Below is a small trained network, with its code and all its weights. Each question gives an input and a target symbol and asks what happens when units are switched off, that is, made to give their printed mean instead of their output.

import numpy as np


def w(rows, s, z=0):
    codes = np.array(rows[::2]) - 128.0
    scale = np.full(codes.shape[1], s)
    scale[-1] = z or s
    return codes * scale


def norm(h):
    return h / np.sqrt((h * h).mean(-1, keepdims=True) + 1e-5)


def softmax(a):
    e = np.exp(a - a.max(-1, keepdims=True))
    return e / e.sum(-1, keepdims=True)


def log_softmax(a):
    a = a - a.max(-1, keepdims=True)
    return a - np.log(np.exp(a).sum(-1, keepdims=True))


def net(x, mask):
    ids = ['αζηξπφ'.index(c) for c in x.split()]
    T = len(ids)
    res = E[ids] + P[:T]
    u = 0
    for l in range(3):
        r = norm(res)
        for j in range(3):
            rows = slice(2 * j, 2 * j + 2)
            q, k, v = (r @ M[l][rows].T for M in (Q, K, V))
            z = softmax(np.where(np.tri(T) > 0, q @ k.T / 2**0.5, -1e9)) @ v
            o = O[l][rows]
            res = res + np.where(mask[u + j], z, o[:, -1]) @ o[:, :-1]
        u += 3
    return log_softmax(norm(res)[-1] @ U[:, :-1].T + U[:, -1])


Q, K, V, O = {}, {}, {}, {}
E = w([
[157,152,125,174,80,147,127,79,155],'α',
[74,78,34,34,20,87,156,104,70],'ζ',
[201,164,97,86,82,127,173,62,198],'η',
[163,120,201,119,129,93,10,161,85],'ξ',
[133,182,121,165,193,97,162,188,159],'π',
[85,144,162,151,146,48,161,52,97],'φ',
],0.013)
P = w([
[129,177,87,82,47,97,87,169,45],'0',
[254,128,88,104,31,95,157,149,18],'1',
[192,20,126,118,123,88,171,156,73],'2',
[210,71,121,107,116,92,170,146,105],'3',
[171,70,154,111,133,130,180,148,118],'4',
[177,128,130,118,120,119,155,130,137],'5',
[145,145,127,136,142,140,146,123,144],'6',
[134,167,108,144,138,152,139,80,163],'7',
[81,121,124,152,168,155,145,98,137],'8',
[128,209,97,190,146,111,88,76,142],'9',
],0.0053)
Q[0] = w([
[182,223,161,76,82,178,31,92,178],'0.h1',
[59,69,113,90,86,196,155,43,33],'0.h1',
[128,171,82,144,197,130,219,247,125],'0.h2',
[173,203,81,147,85,254,177,121,238],'0.h2',
[80,115,136,117,136,164,101,187,141],'0.h3',
[175,97,25,59,135,131,136,189,180],'0.h3',
],0.0049)
K[0] = w([
[15,161,105,136,146,208,129,47,118],'0.h1',
[99,114,2,60,94,127,103,72,88],'0.h1',
[94,175,74,83,216,146,198,190,209],'0.h2',
[147,141,139,153,122,167,224,24,190],'0.h2',
[221,150,68,89,90,97,175,89,157],'0.h3',
[139,125,49,231,159,231,252,146,149],'0.h3',
],0.0043)
V[0] = w([
[139,96,86,72,119,105,1,200,57],'0.h1',
[129,142,199,180,59,73,136,28,105],'0.h1',
[76,111,105,135,188,119,189,161,108],'0.h2',
[101,155,118,170,118,119,130,133,85],'0.h2',
[248,186,195,105,110,152,155,240,218],'0.h3',
[96,183,158,172,182,202,69,121,92],'0.h3',
],0.0048)
O[0] = w([
[164,112,49,222,125,142,162,90,117,164],'0.h1',
[155,162,148,60,171,144,95,2,171,206],'0.h1',
[92,112,121,89,111,176,102,53,103,52],'0.h2',
[190,79,123,79,128,181,179,69,121,149],'0.h2',
[97,78,169,208,61,129,170,174,169,251],'0.h3',
[136,161,165,126,86,107,119,121,152,26],'0.h3',
],0.0056,0.0027)
Q[1] = w([
[79,110,79,95,89,137,180,73,24],'1.h1',
[102,33,143,93,176,103,143,141,94],'1.h1',
[70,57,94,119,106,154,113,112,122],'1.h2',
[88,129,170,183,253,96,185,121,133],'1.h2',
[160,105,137,141,72,210,139,150,100],'1.h3',
[225,112,134,99,87,75,73,53,119],'1.h3',
],0.0067)
K[1] = w([
[215,43,134,126,62,17,36,129,2],'1.h1',
[169,119,211,146,94,172,195,106,71],'1.h1',
[179,115,57,142,42,104,224,83,116],'1.h2',
[198,98,175,120,105,24,22,136,78],'1.h2',
[174,61,92,101,69,69,78,183,124],'1.h3',
[129,137,237,114,105,57,42,102,121],'1.h3',
],0.0051)
V[1] = w([
[150,119,168,88,228,92,94,223,100],'1.h1',
[167,193,84,200,189,154,92,107,122],'1.h1',
[71,109,162,196,101,115,194,74,156],'1.h2',
[113,61,221,136,2,109,45,113,134],'1.h2',
[133,127,81,155,78,167,139,88,111],'1.h3',
[122,173,136,111,215,159,132,182,144],'1.h3',
],0.0058)
O[1] = w([
[126,63,100,205,72,90,187,38,148,135],'1.h1',
[85,165,190,157,99,198,160,251,182,178],'1.h1',
[172,152,150,7,226,201,65,133,121,62],'1.h2',
[170,161,95,22,115,11,90,2,168,252],'1.h2',
[130,101,200,57,144,102,64,166,79,108],'1.h3',
[127,134,101,143,46,64,185,114,137,36],'1.h3',
],0.0063,0.0024)
Q[2] = w([
[239,149,133,213,200,223,129,217,129],'2.h1',
[148,200,212,239,73,122,115,176,173],'2.h1',
[39,114,62,110,58,2,206,62,113],'2.h2',
[18,90,129,111,151,160,125,111,140],'2.h2',
[20,187,153,101,68,86,182,63,70],'2.h3',
[242,168,143,183,146,129,103,42,152],'2.h3',
],0.0051)
K[2] = w([
[71,227,194,184,222,102,141,178,194],'2.h1',
[118,189,109,145,99,126,204,106,212],'2.h1',
[148,72,183,169,81,75,2,213,72],'2.h2',
[200,107,143,135,88,186,135,142,162],'2.h2',
[121,170,162,152,159,29,146,131,132],'2.h3',
[97,70,74,103,78,133,194,73,150],'2.h3',
],0.0061)
V[2] = w([
[142,119,76,94,94,166,151,142,190],'2.h1',
[124,199,113,135,204,29,132,187,99],'2.h1',
[143,115,122,84,82,206,80,154,160],'2.h2',
[176,91,187,202,137,64,1,152,63],'2.h2',
[54,89,78,115,96,154,162,97,118],'2.h3',
[183,123,88,106,113,158,119,76,222],'2.h3',
],0.007)
O[2] = w([
[132,126,82,197,107,104,95,137,133,138],'2.h1',
[2,117,99,119,76,165,222,101,68,163],'2.h1',
[178,79,76,160,111,129,74,151,166,111],'2.h2',
[191,204,137,126,65,37,151,98,188,255],'2.h2',
[168,114,67,86,83,131,68,119,84,92],'2.h3',
[124,110,78,169,148,98,99,181,79,141],'2.h3',
],0.0085)
U = w([
[226,188,226,90,171,164,84,194,213,5],'α',
[213,42,33,39,49,156,49,64,54,118],'ζ',
[201,77,88,181,188,142,71,246,149,104],'η',
[156,189,96,193,49,12,129,29,204,217],'ξ',
[54,84,177,216,52,181,255,188,94,148],'π',
[124,213,220,20,213,164,167,37,68,101],'φ',
],0.006,0.0023)

Each question gives the input, a string of symbols that net reads in full, and the target symbol t.
The units are the heads (2 rows each of Q, K, V and O). Each row of codes is followed by its name. A weight is (code - 128) times the scale printed after its matrix; where a second scale follows, it is the last column's (O and U).
mask holds one flag per head, layer by layer. A switched-off head (its flag False) gives its mean, the last column of its rows in O, instead of its output. The means were averaged over made-up inputs and are rounded, as every weight is.
A unit's drop is (log p(t) with every unit on - log p(t) with that unit switched off) / (log p(t) with every unit on - log p(t) with every unit switched off).
The circuit of an input: a set's keep is (log p(t) with only the set's units on - log p(t) with every unit switched off) / (log p(t) with every unit on - log p(t) with every unit switched off). Starting from all 9 units, units are removed one at a time, each time the one whose removal leaves the highest keep (on an exact tie, the one counted first), for as long as the keep stays at least 0.8.
units of the circuit, in order: the units of the circuit, biggest drop first
most important unit: the unit with the biggest drop
heads that matter: for each layer, one digit per head in row order, 1 if its drop is at least 0.15 and else 0, layers parted by /
drop when u is switched off: that unit's drop, to one decimal
input π π π ζ, target ζ: most important unit => 2.h2
input ξ ζ φ ξ π α, target π: heads that matter => 000 / 010 / 010
input φ η η α φ φ α α, target α: units of the circuit, in order => (1.h2 1.h1)
input π φ π α η π φ ξ ζ η, target ζ: units of the circuit, in order => (2.h3 1.h2 2.h2)
input φ ζ ξ ζ η, target ζ: heads that matter => 100 / 100 / 011
input π η α, target η: heads that matter => 001 / 010 / 010
input φ ξ η ξ, target η: heads that matter => 100 / 100 / 011
input α π η π η α, target η: heads that matter => 100 / 000 / 010
input π φ φ ζ ξ, target ζ: units of the circuit, in order => (2.h3 0.h1)
input η φ ξ φ η ξ π α ζ α, target ζ: units of the circuit, in order => (2.h3 2.h2 1.h2)
input φ η φ π ξ, target π: heads that matter => 000 / 010 / 010
input φ ζ ξ π π π η α α η, target α: heads that matter => 100 / 010 / 110
input ξ α π π ζ η α ζ ξ, target ζ: heads that matter => 001 / 000 / 011
input ξ φ ξ, target φ: heads that matter => 100 / 100 / 110
input ξ η ζ φ φ ξ, target φ: heads that matter => 100 / 000 / 010
input η ζ η ξ, target η: units of the circuit, in order => (2.h2)
input π φ α, target φ: heads that matter => 101 / 000 / 000
input π φ π ζ π φ φ ζ, target ζ: units of the circuit, in order => (2.h2 2.h1 0.h2)
input η ζ α, target ζ: units of the circuit, in order => (2.h2 2.h3)
input π η φ φ ζ φ η, target φ: units of the circuit, in order => (2.h2)
input φ η φ, target φ: heads that matter => 000 / 000 / 000
input η α η π, target π: heads that matter => 000 / 000 / 100
input φ ξ π ξ α φ α η, target α: drop when 2.h1 is switched off => 0.3
input π π φ φ η, target φ: drop when 0.h3 is switched off => 0.2
input φ φ ζ π α, target π: drop when 1.h1 is switched off => 0.0
input ζ ξ η ξ η φ π ξ, target π: drop when 2.h1 is switched off => 0.1
input ξ φ ξ ξ ξ η α ξ, target α: most important unit => 1.h1
